Here is a tiny trained network, its code and every weight. The questions are about switching its units off for an input and a class, where a switched-off unit gives its printed mean instead of its output.

import numpy as np


def w(rows, s, z=0):
    codes = np.array(rows[::2]) - 128.0
    scale = np.full(codes.shape[1], s)
    scale[-1] = z or s
    return codes * scale


def f(y):
    return y / 2 * (1 + np.tanh(0.7978845608 * (y + 0.044715 * y**3)))


def log_softmax(a):
    a = a - a.max(-1, keepdims=True)
    return a - np.log(np.exp(a).sum(-1, keepdims=True))


def net(x, mask):
    res = np.array(x, float).reshape(1, 7) / 4 @ E
    y = f(res @ A[0][:, :-1].T + A[0][:, -1])
    res = res + np.where(mask, y, B[0][:, -1]) @ B[0][:, :-1]
    return log_softmax(res[-1] @ U[:, :-1].T + U[:, -1])


A, B = {}, {}
E = w([
[158,93,39,228,100,92],'x0',
[89,186,212,213,10,109],'x1',
[253,221,130,120,124,152],'x2',
[125,128,128,129,126,131],'x3',
[128,128,126,126,131,127],'x4',
[189,24,149,60,23,145],'x5',
[212,45,254,220,213,75],'x6',
],0.0046)
A[0] = w([
[219,185,130,130,125,125,96],'n1',
[162,92,193,157,166,105,36],'n2',
[195,172,126,114,124,135,52],'n3',
[151,102,95,79,177,128,85],'n4',
[2,32,133,143,142,117,30],'n5',
[95,176,202,192,18,118,10],'n6',
[156,91,36,235,110,138,60],'n7',
[151,103,68,93,187,114,54],'n8',
[90,168,61,91,77,141,2],'n9',
[178,57,137,71,57,116,43],'n10',
[101,173,72,78,87,122,14],'n11',
[105,157,221,58,179,158,71],'n12',
[162,68,141,102,51,161,51],'n13',
[132,129,127,134,132,116,209],'n14',
[162,92,189,159,169,111,35],'n15',
[158,109,52,181,116,102,100],'n16',
[161,87,186,176,177,127,14],'n17',
[64,224,115,191,229,121,20],'n18',
[91,151,208,50,151,128,53],'n19',
[218,206,129,120,121,140,58],'n20',
[164,77,64,76,212,145,19],'n21',
[158,93,193,156,163,118,51],'n22',
[100,169,74,86,89,142,13],'n23',
],0.012,0.011)
B[0] = w([
[69,50,114,120,138,122,166],'n1',
[105,175,73,120,124,127,150],'n2',
[92,71,100,207,88,137,123],'n3',
[111,162,162,188,144,116,143],'n4',
[58,22,89,146,124,142,175],'n5',
[98,184,206,217,181,131,178],'n6',
[127,150,172,103,42,142,171],'n7',
[89,150,177,188,132,131,136],'n8',
[97,177,68,97,131,109,148],'n9',
[222,123,102,164,118,118,160],'n10',
[107,185,74,131,111,123,140],'n11',
[140,135,173,91,53,125,157],'n12',
[210,115,112,180,127,128,153],'n13',
[133,143,133,68,191,126,255],'n14',
[108,177,74,126,119,132,147],'n15',
[129,128,160,84,73,129,166],'n16',
[106,175,61,134,111,125,144],'n17',
[252,100,89,180,126,132,178],'n18',
[138,111,164,122,44,112,138],'n19',
[76,51,108,156,109,153,150],'n20',
[121,170,183,205,157,143,146],'n21',
[108,177,79,118,123,134,151],'n22',
[107,183,75,132,108,118,138],'n23',
],0.036,0.0058)
U = w([
[59,231,35,119,141,80,97],'0',
[100,123,171,132,159,98,252],'1',
[68,177,246,241,186,106,79],'2',
[231,85,115,184,128,93,81],'3',
[5,4,117,163,126,133,80],'4',
[108,131,165,99,159,87,213],'5',
[109,151,231,80,15,86,73],'6',
],0.0044,0.016)

Each question gives the input, the list of numbers given to net, and the class t.
The units are the neurons (one row each of A and B). Each row of codes is followed by its name. A weight is (code - 128) times the scale printed after its matrix; where a second scale follows, it is the last column's (A, B and U).
mask holds one flag per neuron, in row order. A switched-off neuron (its flag False) gives its mean, the last column of its row in B, instead of its output. The means were averaged over made-up inputs and are rounded, as every weight is.
A unit's drop is (log p(t) with every unit on - log p(t) with that unit switched off) / (log p(t) with every unit on - log p(t) with every unit switched off).
The circuit of an input: a set's keep is (log p(t) with only the set's units on - log p(t) with every unit switched off) / (log p(t) with every unit on - log p(t) with every unit switched off). Starting from the 12 units with the biggest drops (on a tie, the unit counted first), units are removed one at a time, each time the one whose removal leaves the highest keep (on an exact tie, the one counted first), for as long as the keep stays at least 0.8.
circuit, biggest first: the units of the circuit, biggest drop first
unit that matters most: the unit with the biggest drop
top k neurons: the k neurons with the biggest drops, biggest first
drop when u is switched off: that unit's drop, to one decimal
input [4,-1,-8,-8,-1,8,2], class 3: unit that matters most	n10
input [-8,-6,1,-7,2,-6,-5], class 6: top 2 neurons	n12, n19
input [2,2,-1,1,2,-5,-4], class 3: circuit, biggest first	n18, n6
input [7,-4,-1,6,-1,6,3], class 6: top 3 neurons	n7, n16, n18
input [-3,4,3,5,6,8,-6], class 3: top 2 neurons	n13, n10
input [3,-7,1,2,-1,-6,4], class 2: top 2 neurons	n21, n8
input [-4,3,6,3,5,-3,1], class 4: top 2 neurons	n20, n1
input [0,-7,5,1,6,3,-6], class 2: top 3 neurons	n21, n4, n8
input [-7,1,0,4,2,-5,-3], class 6: circuit, biggest first	n12, n19
input [0,6,-6,-1,-6,1,-7], class 0: circuit, biggest first	n9, n11
input [-7,2,-2,-6,0,7,-5], class 3: circuit, biggest first	n13, n10
input [4,-4,7,1,-2,1,4], class 4: circuit, biggest first	n1, n20
input [-7,-8,-6,-2,-4,5,1], class 2: top 2 neurons	n21, n4
input [-8,4,5,0,3,-2,4], class 6: circuit, biggest first	n12
input [8,-6,3,4,0,-1,-6], class 6: circuit, biggest first	n7, n16
input [-6,-7,8,3,-6,4,-3], class 4: top 3 neurons	n20, n1, n3
input [-8,-4,-7,-2,-2,-4,1], class 6: top 2 neurons	n12, n19
input [1,7,0,-7,3,-5,1], class 2: drop when n6 is switched off	0.8
input [7,4,4,-4,-1,-2,-2], class 6: drop when n7 is switched off	0.5
input [-2,0,-5,5,-8,-2,-8], class 0: drop when n17 is switched off	0.0
input [6,5,4,1,-7,6,-8], class 0: circuit, biggest first	n9
